[100 = 0]

109  88  83  81 104  93  92 139  94  67  95  78  61 106 111  95 116  77  89  88  91 114  42 109 146 108 118 100  58 110 115  92 -> Z466, Z172
105  96 121  88 107  81  99 116  91  68 116  89  76  93 121  96 119  90  92  93  92 110  75 104  81 109  99  96  97 107 114  90 -> Z374, Z10
112  93  92  85 102  91 105 132  93  70 115  85  78 108 121  99 127  74  95 104  88  95  47 117 135 110  94  93  97 118 118  93 -> Z466, Z172
116  97 111  85 106  65 103 100 106  83 107  88  94  99 113  96 114  89  94 113  86 110  85 106  82 101 116  92  88 113 107  91 -> Z374, Z172
104  99 107  87 109  82  92 114  95  82 120  95  70 100 116  97 122  96  93 101  98 109  74 108 100 107  84  85  99 108 116  94 -> Z374, Z331
118  99 107  94 111  73 102 113  99  74 115  89  70  99 125  94 139  95  94 106 100 118  66 115  89 107  95  86  81 102 108  88 -> Z374, Z331
106 111  86  69  95 101  96 153  80  79 118  72  79  92 130 113 111  76 103 110  90  85  23 112 133 112  89  89 104 123 123  91 -> Z466, Z172
118  94  84  92 109  91 107 133  87  68 114  83  59 108 115  93 135  90  98  80 103 105  33 123 144 107  97 105  84 109 118  94 -> Z466, Z331
109  94 109  92 100  78  95 123  93  79 126  96  72 101 118  92 123 104 100  96  98 113  67 111  71 105  94  99  80  94 108  92 -> Z374, Z10
117 105 109  88 111  90  96 123  93  81 120  90  87  96 122  99 145  93 116 104 102 107  68 111  86 101  99  97  89 101 114  95 -> Z893, Z331
102  95 118  90 107  85  92 112  96  78 110 102  75  94 120 101 118  93 109  91  92 120  74 101  73 103 109 116  95 102 108  92 -> Z374, Z10
104 103 133  97 109  83 104 109  96  74 140 112  78 101 127 101 126 103 101 101  99 108  80 107  73 103  82  98  95  96 116  99 -> Z374, Z331
118  92 123  89 106  63 101 121 103  63 129  87  57 103 131  99 136  96  93 100  88 117  56 118  61 109 104  97  77 102  97  87 -> Z374, Z10
 99 107 112  92  99  80 104 123  87  75 137  88  71  99 125  95 119 101 101  92  95 114  68 116  73 107  78  98  94  97 104  94 -> Z374, Z10
113 105 107  95 103  86  99 120  95  79 119  91  74 102 119 102 118  97 103  99  99 109  89 110  98 105 100  98  89 102 115  92 -> Z374, Z331
104  95 103  91  98  75 103 113  95  80 124  89  79 102 118  94 129  90  76  97  91 111  81 110 102 102  93  96  86 103 122  89 -> Z374, Z121
111 100  78  93 100 104  98 133  91  90 108  87  79 103 114  98 121  92  97  99  97  98  51 123 118 105 104 100  73 100 103  94 -> Z466, Z607
103 102 104  99 111  76 110 102  98  79 131  96  73 105 114  92 127 100 113  98 113 115  89 113  83 100  92 100  87  97 115  96 -> Z374, Z331
108  94 110  87 108  96 104 131  93  80 105  88  65 101 117  95 119  96  94  85  94 111  47 109 108 108  95  96  93 111 107  96 -> Z466, Z10
111 108 117  88 105  76 100 106  90  90 125  88  81  85 124 101 116  94 102 110  90 115  79 106  57 107  97  94 104 113 114  85 -> Z374, Z172
119  80 117  96 110  73 103  95 108  63 108  94  75 104  98  93 127  81  87 100  95 121  71 103 117 107 109  98  86 114 124  89 -> Z374, Z331
107 100  91  87 102  95 100 142  81  87 102  85  68  98 120 100 118  93  98  90 107 104  40 110 115 103  94  94  98 119 116  94 -> Z466, Z10
121 102  91  92 106  87  86 126 102  95 117  80  79  97 120 106 127  97 109 108 101 104  61 104  86 103 112 101  85 108 102  95 -> Z614, Z121
 98 102 117  91 109  80 106 128  93  73 120  86  76  97 119  98 110 100 102 105  96 119  79 103  57  99  97 100 102 103 112  98 -> Z374, Z10
121  86  97  80 113  92  91 127  94  83  93  85  69 104 108  93 137  91  99 100  99 109  40 115 147 103 105  96  79 108 114  83 -> Z614, Z331
108 106 102  96 108  74 104 118  91  84 132  90  76 111 120  98 129 100  99 101  94 114  79 120  81 104  83  90  86 103 112  91 -> Z374, Z331
113  88 114  82 125  99  91 117 101  72  93  79  75  92 114  99 113  79  92 104  93 115  66 101  95 106 110  96  97 106 122  97 -> Z893, Z10
114 113 110  95 103  74 104 112  97  81 127  90  76 101 130  99 120 112  96  97  92 111  82 115  65 108  74  96  86 102 110  89 -> Z374, Z10
112  95 117  88 115 124  98 115  96  74 113  87  72  91 117  95 125  89  95  99 100 117  61 104  86 108  99 102  94 114 117  91 -> Z893, Z10
121  98 114  92 113  81  95 119  98  75 110  87  70  96 122 102 121  95  96 105  94 114  62 112  63 111  97  93 100 110 110  93 -> Z893, Z10
124  93 112  89 121  89  94 129  90  68 101  83  73  89 123 102 136  86  93 104  89 109  38 113 114 105 116  99  78 111 105  92 -> Z614, Z10
115  84 114 111 109  71  99 101 114  71 125  87  77 107 102  88 135 109  92  94  93 121  94 119  83  96 105 104  65  82  88  96 -> Z374, Z121
115  96 104  96 106  80  99 111 100  79 107  88  80  95 121 104 122  90  97  99  91 112  83 111  94 114  98 102  89 107 123  91 -> Z893, Z331
118 103 104  90 104  83  96 121  99  83 119  92  78  97 120  97 132 102 104 105  96 106  68 114  87 101  76 102  73 101 111  91 -> Z893, Z121
104  92  87  87 109  88  92 130  95  78  95  81  70 103 107  98 111  77  94  92  98 107  50 106 114 111 112  99  86 116 116  94 -> Z466, Z10
110  95 109  96 131  72  98 103 105  81 110  92  80 104 105  89 108  91  93  99  93 115  87 102 101 107  97  94  93 113 122  90 -> Z374, Z331

 96 101 134 103  94  85 103 102  99  95 103 112  95 101  52  97 100  97  96  98 107 100 101  99 101 103  99  96 121 102 106  94 -> Z899, Z69
112  94 118 104  97 100 109  97  85  93  93 105  87 107 106  91 103  75  95  97 107  87  90 102  54  90 109  90 106 100  99  94 -> Z899, Z69
122 100  94 102 105 100  96 104 100 102 105  94  85 101 110  68 127  70 102 112  92  96  95  94 113  97 106 126  87 109  54  97 -> Z910, Z69
103 108  90 103  98 100  98  97  95  92 108  92  86 100 116 110 101  88 126  86 102  99 135 116 116  99 110 107  94 103 105 108 -> Z879, Z69
100 104 103  87  93 103  96 112  91 112 105  59  92 105 102  97 102  61 130 102 100  83 127 108  93  85 107 106  91 106 110  94 -> Z899, Z494
109 106 110 111  95  92  88  88  98  94 103 104  76 103  90 105 101  85  84  99 107  92  91  97  83 102 103  90 108  99  98  97 -> Z910, Z69
101 103 111 104  98  91 100  95  86  98 102  95  92  97  69  98 105 111 101 103 105  95 101 103  99 110 101  93 112  96  92  99 -> Z899, Z69
 84 110 109 117  97  92  95  91  90  87 103 108  97 108  44  99 105 148  99 102  99  87 113  98  27 110 114  69 133 104  93  80 -> Z899, Z69
118  97 110  90 128  91  97 104 108  98  88 106  80 100  75  94 101  47  95  98 102 103 109 107  83 105 102 118  91 104 102  86 -> Z899, Z69
101 102  95 100 101 101 101  99 109 100 103 100 110  98  70  90 102  79  98  95  98  91 104 101  95 102 100 101  95  96  92  86 -> Z899, Z261
128  92  83  50  99 101 103 114 110 112  90  77  55  93 142 123  92  27  97 113  71 130 105 129 173  90  82 143  65  92  49 114 -> Z910, Z69
110  85 109  99  99 107 110 100  94 110 101 109  90 109 117  99 100  56 106 101 106  93 102 106  85  96 103  94  90  98 104 102 -> Z899, Z261
101 107 107  90  94 104 106 112  92 102  96  97  83  96  55 118  98  67  95 101 105  93 105 111 130  98 100 109 103  90 105  76 -> Z879, Z69
 97  92 107  94 100  91  98  98  88 108  98  86  80 107 126 105 106 104 120 101 117 108 108 105  71 106 106  98 127 108 110  92 -> Z879, Z494
110 100 104  93 105 106 103 101 102  99 105  96  83 104 163  99 101  40 115 110  98  97 139 110  95 100  99 109  88 102  96 115 -> Z879, Z261
108 107 111  97 104  94  96 101  95  91  89 108  82  91  86 103  97 100  86 103  99  99  96 105  78 105 102  71 107  95  97  95 -> Z899, Z69
112 104 108  85 101  99 105 101  96 107  95 103  94 102  48  86  99  55  88 104 101  84 107  84  97  95  92  97 101 107  89  94 -> Z899, Z261
 92  97 104 101  99 108  97  86  85 102  96  99  88 107 136 103 104  87 125 100 112  97 111 100  67 102 103  98 106  97 100 105 -> Z879, Z494
 88  83 105  98 101 106 100 102 105 103  96  96 100 103 132  96  99  66 103 108  99 102 100 105 109 101  97  90  96  97 111 100 -> Z899, Z261
 98 100  99  96  93 100 103 110 106 107  90 108 113 102  69  82  97  80 107  91  93  88 107  98  81 106  98 104  87 101  96  77 -> Z899, Z261
110 107 105 102  99  93 104 102  92  92 100  98  70 108  27  98  98  58 124 105 110  83 119 109  72  96 108  92 121 101  94  81 -> Z899, Z494
115 102 105  61  97 102  97  79  94 105  78  80  81 104 149 110 104  27 124  98  98 109 121 104 156  90  95 126  71  99 101 102 -> Z879, Z261
 97  95  98 111 108  90 104  98  94 110 102  87  96 101  98  98 100  86 103 102 103 100 115 108  96 101 116 102 114 109  98  99 -> Z899, Z494
102  92 102 101  88 106 103  96  98  97 101 109 100 102 146 104 107  65 111 108 113  94 101 102  62  99 108  89  93 113  99 104 -> Z879, Z261
112  98  95 107 104 114  94 100  95  99 103 103  80 102 119  91 108  65 120  89 118  89 111 102  83 105 102  96 101  99  92  95 -> Z879, Z494

110 106  93  99 100 101 102 105  95  96 102  98  95  94 110  90  92  84 145  93  98  97 103  94  90 114 114  97  93  98 120  89 -> Z278, C
106 110  85  96 103  98 137 105 101  95 103 101  99  89 110  96  95  93 124  97 100  93  93  89  93 123 109  98  93  99 113 115 -> Z395, C
101 103  93  97 112 101 146 107  97  97 104 110 109  91 103  87  98  86 167 111 100  99 108  92  96  97 108  97  90  95 102 100 -> Z395, R
107 111  92 104 103 103 123 100  96  96 103 102 109  90  97  92  93  92 132  93 101 113 103 110 102  97 100 101 107  99 108  87 -> Z395, C
104 115  92 108 104  99 118 108  95  99  98 103 105  86  92  93  92  93 121  96  99 115 106 109 101  95 109  95 110 101 122  82 -> Z395, C
108 108  92 101 106 102 134  97  97  96 102 106 112  92  95  88  98  87 140  98 100 110 106 107 102  97  97 103 106  98  97  94 -> Z395, R
101 113  86 104 109 101 167 104  98 100  96 108 112  86  91  94 100  91 145 105 100 105 110  93  97  99 103  97  88  98 104 105 -> Z395, R
101 110 104 106 101 103 108 105  93 103 109 106  98 103  91 100  96 114 112 105 103 121 120 101 106  67  83 101 116 101  91  85 -> Z534, R
107 107  79  85  99 102 138  97  99  98 100 101 107  75 108  97  89  98 129  90 101 105  88 102  97 117 111  95 100 101 120 112 -> Z395, C
102 108  95  98 102 100 110 101  98  99 108 102 103  92 110  95  97 103 125 102 102 104  98 102  98 108 100 102 106  99 111  98 -> Z534, C
103 109  84  97 104 101 154 100 101  98  98 110 113  91 102  96 100  89 159 106  99  92 101  90  87 122 102  97  83  95  99 114 -> Z395, R
 98 109  97 108 103  99 132  97 102 100 107 102  99 103 114  99 103 109 115 109 105  92  98 101  97 109  90 111  90  97  87 102 -> Z146, R
 99 115  92 103 105 100 145  97  95  99 100 106 107  82  99  93 102  92 138 103 100 106 112 102  95  99 102 104  92 102 110  93 -> Z395, R
112 107  90  90  98 102  97  99 100  98 105  95  91  91 112  88  90  85 109  90 101  99  93 102 100 122 118 102 104 100 126  94 -> Z395, C
102 109  97 105 106 101 137 102  97  97  97  99 100  86  96  93  95  83 123  93  99 110 107 106 101  87 117 100  93 101 119  80 -> Z395, C
 95 110  92 103 102  99 132 104  97 100  95 105 102  89 102 102  96  97 137 100 100 102 106  97  89 107 108 103  84 104 116  95 -> Z395, F
101 114  92 103  97  99 113 101  95  98  93 100 100  90  93 102  99  96 109  92 100 110 108 105  98 102 106  97  97 102 113  86 -> Z395, F
103 110  95 107 106 100 138 106  98  98 102 102 104  95  91  91 101  89 117 105 101 103 111  99  99  98 106 101  99  98 106  95 -> Z395, R
 98 103 101 108 102 101 127 106  97 102 107 112  98 102 103 100 100 102 144 114  99 101 114  88  97  92  94 101  91 100  90  95 -> Z534, R
